Here is a tiny trained network, its code and every weight. The questions are about switching its units off for an input and a class, where a switched-off unit gives its printed mean instead of its output.

import numpy as np


def w(rows, s, z=0):
    codes = np.array(rows[::2]) - 128.0
    scale = np.full(codes.shape[1], s)
    scale[-1] = z or s
    return codes * scale


def norm(h):
    return h / np.sqrt((h * h).mean(-1, keepdims=True) + 1e-5)


def f(y):
    return np.maximum(y, 0)


def log_softmax(a):
    a = a - a.max(-1, keepdims=True)
    return a - np.log(np.exp(a).sum(-1, keepdims=True))


def net(x, mask):
    res = np.array(x, float).reshape(1, 7) / 4 @ E
    u = 0
    for l in range(3):
        y = f(norm(res) @ A[l][:, :-1].T + A[l][:, -1])
        res = res + np.where(mask[u : u + 9], y, B[l][:, -1]) @ B[l][:, :-1]
        u += 9
    return log_softmax(norm(res)[-1] @ U[:, :-1].T + U[:, -1])


A, B = {}, {}
E = w([
[87,149,122,186,68,178,111,167,167,155],'x0',
[153,206,96,208,176,62,53,108,161,155],'x1',
[121,199,131,219,146,115,133,52,61,49],'x2',
[90,107,166,119,123,156,122,68,112,50],'x3',
[185,89,85,65,44,78,120,164,111,94],'x4',
[201,114,63,155,88,113,139,185,57,191],'x5',
[94,107,170,130,78,147,38,82,2,84],'x6',
],0.0072)
A[0] = w([
[146,124,27,114,181,107,143,196,115,151,93],'L0N0',
[160,213,163,197,209,114,95,130,160,127,2],'L0N1',
[148,181,129,206,78,231,146,171,78,136,82],'L0N2',
[53,160,151,115,107,126,88,113,87,86,25],'L0N3',
[116,80,152,67,65,139,154,124,83,94,112],'L0N4',
[202,132,40,147,2,109,75,175,145,175,10],'L0N5',
[121,126,127,51,188,128,136,147,156,68,33],'L0N6',
[122,120,198,149,117,146,114,192,192,114,155],'L0N7',
[101,153,215,114,130,168,87,80,92,47,37],'L0N8',
],0.0066,0.0036)
B[0] = w([
[18,131,188,139,94,149,44,94,53,128,223],'L0N0',
[109,228,1,172,150,69,144,130,220,109,213],'L0N1',
[176,152,149,97,136,99,234,115,163,33,199],'L0N2',
[76,72,115,167,115,169,138,79,107,109,200],'L0N3',
[162,232,134,230,160,121,125,85,173,105,237],'L0N4',
[185,173,172,146,57,136,90,168,99,167,251],'L0N5',
[173,95,138,54,171,83,153,114,178,65,172],'L0N6',
[143,79,96,104,183,160,150,123,53,166,216],'L0N7',
[87,115,172,120,57,166,30,81,121,85,254],'L0N8',
],0.0062,0.0042)
A[1] = w([
[180,150,100,156,214,113,102,119,59,163,99],'L1N0',
[161,194,178,82,157,121,91,135,164,125,134],'L1N1',
[165,115,28,133,129,113,135,170,142,163,95],'L1N2',
[154,254,101,146,142,84,96,81,79,70,172],'L1N3',
[77,95,140,62,155,159,126,201,172,197,3],'L1N4',
[133,89,91,79,112,81,134,69,150,69,123],'L1N5',
[132,211,117,219,217,70,96,106,187,162,44],'L1N6',
[114,138,116,138,150,111,95,109,36,80,76],'L1N7',
[63,108,124,142,111,139,116,49,59,147,39],'L1N8',
],0.0074,0.0027)
B[1] = w([
[91,105,86,33,179,54,153,158,82,152,162],'L1N0',
[129,109,92,108,102,134,160,114,153,105,166],'L1N1',
[114,131,172,166,105,165,63,147,106,85,178],'L1N2',
[115,86,113,102,153,189,126,161,136,152,254],'L1N3',
[110,51,87,173,151,154,112,101,210,153,181],'L1N4',
[160,171,180,94,171,152,138,139,139,119,181],'L1N5',
[75,219,1,118,208,110,122,175,90,82,222],'L1N6',
[73,44,178,171,150,117,130,124,141,149,187],'L1N7',
[89,108,158,119,125,156,125,170,65,87,182],'L1N8',
],0.0084,0.0075)
A[2] = w([
[120,191,118,207,133,158,201,156,115,101,85],'L2N0',
[40,223,129,208,224,110,79,38,100,69,252],'L2N1',
[84,93,115,125,76,113,108,122,186,203,144],'L2N2',
[159,107,143,94,151,138,212,150,112,40,148],'L2N3',
[136,96,165,130,159,187,186,114,144,154,120],'L2N4',
[102,255,129,200,185,66,130,126,124,137,35],'L2N5',
[195,129,122,100,25,95,93,188,76,206,78],'L2N6',
[107,110,189,225,154,144,62,85,88,88,44],'L2N7',
[81,95,73,125,159,144,122,119,197,164,70],'L2N8',
],0.007,0.0024)
B[2] = w([
[125,180,59,169,106,137,174,96,68,126,162],'L2N0',
[176,151,93,29,62,162,133,214,89,131,255],'L2N1',
[163,135,92,189,147,165,151,161,112,128,162],'L2N2',
[110,155,148,152,109,55,97,2,143,191,174],'L2N3',
[147,142,93,189,119,66,108,133,162,138,160],'L2N4',
[149,228,85,4,188,130,164,156,72,76,175],'L2N5',
[192,198,208,215,146,39,77,158,130,87,188],'L2N6',
[44,73,104,98,58,176,98,155,205,136,188],'L2N7',
[131,95,103,183,165,177,153,142,165,192,176],'L2N8',
],0.0073,0.0096)
U = w([
[173,112,175,48,165,78,139,11,195,112,98],'0',
[50,76,178,89,54,221,67,100,84,78,202],'1',
[122,160,110,198,69,137,209,33,94,136,4],'2',
[224,154,167,213,76,82,59,215,97,148,148],'3',
[118,54,150,122,210,61,127,117,43,166,7],'4',
[107,189,1,74,189,154,139,189,92,118,236],'5',
[140,65,92,191,182,181,143,157,225,204,167],'6',
],0.012,0.0025)

Each question gives the input, the list of numbers given to net, and the class t.
The units are the neurons (one row each of A and B). Each row of codes is followed by its name. A weight is (code - 128) times the scale printed after its matrix; where a second scale follows, it is the last column's (A, B and U).
mask holds one flag per neuron, layer by layer. A switched-off neuron (its flag False) gives its mean, the last column of its row in B, instead of its output. The means were averaged over made-up inputs and are rounded, as every weight is.
A unit's drop is (log p(t) with every unit on - log p(t) with that unit switched off) / (log p(t) with every unit on - log p(t) with every unit switched off).
The circuit of an input: a set's keep is (log p(t) with only the set's units on - log p(t) with every unit switched off) / (log p(t) with every unit on - log p(t) with every unit switched off). Starting from the 12 units with the biggest drops (on a tie, the unit counted first), units are removed one at a time, each time the one whose removal leaves the highest keep (on an exact tie, the one counted first), for as long as the keep stays at least 0.8.
units of the circuit, in order: the units of the circuit, biggest drop first
k most important neurons of layer l: the k neurons of layer l with the biggest drops, biggest first
drop when u is switched off: that unit's drop, to one decimal
input [3,-2,3,-5,-2,4,3], class 3: units of the circuit, in order	[L1N6]
input [-4,7,-4,3,4,-8,1], class 0: 2 most important neurons of layer 0	[L0N6, L0N4]
input [-7,8,4,6,1,8,7], class 1: units of the circuit, in order	[L1N7, L2N7]
input [-1,-2,8,4,-4,7,-1], class 2: units of the circuit, in order	[L0N2, L2N3]
input [-7,-1,0,-5,2,6,7], class 4: units of the circuit, in order	[L1N7, L2N1]
input [-5,-2,4,1,3,8,-3], class 3: units of the circuit, in order	[L2N6, L1N6]
input [-8,-7,3,2,-2,-6,-2], class 0: units of the circuit, in order	[L0N6, L2N3]
input [0,-5,-8,-5,3,5,-6], class 3: 2 most important neurons of layer 1	[L1N3, L1N2]
input [-5,-3,-8,4,0,-1,5], class 0: 3 most important neurons of layer 0	[L0N0, L0N6, L0N4]
input [3,4,-8,-6,8,-8,2], class 6: 2 most important neurons of layer 1	[L1N4, L1N1]
input [-8,-8,6,-4,5,8,0], class 4: 3 most important neurons of layer 1	[L1N0, L1N7, L1N3]
input [1,-3,7,0,4,2,0], class 2: 2 most important neurons of layer 0	[L0N2, L0N0]
input [8,2,-2,-6,2,2,-8], class 3: 2 most important neurons of layer 2	[L2N6, L2N7]
input [6,7,-8,-2,-8,5,-8], class 5: units of the circuit, in order	[L1N6]
input [-7,-2,-7,-1,-2,-2,-7], class 6: drop when L1N4 is switched off	0.2
input [-8,2,3,7,1,2,-4], class 0: 2 most important neurons of layer 0	[L0N4, L0N6]
input [8,-5,7,-2,6,-6,-5], class 2: drop when L1N6 is switched off	0.2
input [-5,0,-4,5,4,-1,0], class 0: drop when L0N2 is switched off	0.0
input [-1,-5,6,-1,-1,5,3], class 1: drop when L1N8 is switched off	0.1
input [-7,1,-7,-5,-4,7,7], class 3: most important neuron of layer 0	[L0N5]
